Here is a tiny trained network, its code and every weight. The questions are about switching its units off for an input and a class, where a switched-off unit gives its printed mean instead of its output.

import numpy as np


def w(rows, s, z=0):
    codes = np.array(rows[::2]) - 128.0
    scale = np.full(codes.shape[1], s)
    scale[-1] = z or s
    return codes * scale


def f(y):
    return np.maximum(y, 0)


def log_softmax(a):
    a = a - a.max(-1, keepdims=True)
    return a - np.log(np.exp(a).sum(-1, keepdims=True))


def net(x, mask):
    res = np.array(x, float).reshape(1, 2) / 4 @ E
    y = f(res @ A[0][:, :-1].T + A[0][:, -1])
    res = res + np.where(mask, y, B[0][:, -1]) @ B[0][:, :-1]
    return log_softmax(res[-1] @ U[:, :-1].T + U[:, -1])


A, B = {}, {}
E = w([
[177,215,49,255],'x0',
[195,51,50,69],'x1',
],0.0086)
A[0] = w([
[123,46,122,79,192],'neuron 1',
[109,224,162,210,253],'neuron 2',
[28,200,203,160,244],'neuron 3',
[88,181,177,48,91],'neuron 4',
[49,4,216,41,241],'neuron 5',
[217,186,61,164,117],'neuron 6',
[109,254,218,202,127],'neuron 7',
[218,30,63,59,143],'neuron 8',
[204,54,137,61,194],'neuron 9',
[102,228,175,186,251],'neuron 10',
[217,97,129,61,84],'neuron 11',
[76,220,177,175,158],'neuron 12',
[197,113,15,200,230],'neuron 13',
],0.0083,0.0052)
B[0] = w([
[189,109,239,71,187],'neuron 1',
[61,126,170,223,220],'neuron 2',
[104,217,196,132,215],'neuron 3',
[43,149,88,133,159],'neuron 4',
[110,163,168,2,250],'neuron 5',
[26,82,48,145,191],'neuron 6',
[243,169,206,209,201],'neuron 7',
[162,77,226,89,205],'neuron 8',
[95,57,181,46,196],'neuron 9',
[49,131,186,214,213],'neuron 10',
[162,111,219,226,160],'neuron 11',
[170,189,224,229,189],'neuron 12',
[29,17,78,136,227],'neuron 13',
],0.0076,0.012)
U = w([
[131,134,58,123,22],'0',
[93,173,145,39,31],'1',
[107,103,34,133,151],'2',
[183,68,161,59,254],'3',
[254,153,56,115,2],'4',
[109,166,108,201,94],'5',
[202,196,226,182,135],'6',
],0.0094,0.0052)

Each question gives the input, the list of numbers given to net, and the class t.
The units are the neurons (one row each of A and B). Each row of codes is followed by its name. A weight is (code - 128) times the scale printed after its matrix; where a second scale follows, it is the last column's (A, B and U).
mask holds one flag per neuron, in row order. A switched-off neuron (its flag False) gives its mean, the last column of its row in B, instead of its output. The means were averaged over made-up inputs and are rounded, as every weight is.
A unit's drop is (log p(t) with every unit on - log p(t) with that unit switched off) / (log p(t) with every unit on - log p(t) with every unit switched off).
The circuit of an input: a set's keep is (log p(t) with only the set's units on - log p(t) with every unit switched off) / (log p(t) with every unit on - log p(t) with every unit switched off). Starting from the 12 units with the biggest drops (on a tie, the unit counted first), units are removed one at a time, each time the one whose removal leaves the highest keep (on an exact tie, the one counted first), for as long as the keep stays at least 0.8.
circuit, biggest first: the units of the circuit, biggest drop first
top k neurons: the k neurons with the biggest drops, biggest first
drop of u: that unit's drop, to one decimal
input [-7,-2], class 1: circuit, biggest first : [neuron 5]
input [4,6], class 2: circuit, biggest first : [neuron 13; neuron 6]
input [-4,-1], class 1: circuit, biggest first : [neuron 5; neuron 7]
input [6,-3], class 5: circuit, biggest first : [neuron 6; neuron 13]
input [-4,-3], class 1: circuit, biggest first : [neuron 5; neuron 7]
input [-6,-5], class 1: top 3 neurons : [neuron 5; neuron 4; neuron 11]
input [8,-2], class 5: top 2 neurons : [neuron 6; neuron 13]
input [6,0], class 5: drop of neuron 4 : 0.0
input [6,7], class 2: drop of neuron 13 : 0.1
input [7,-1], class 5: drop of neuron 13 : 0.1
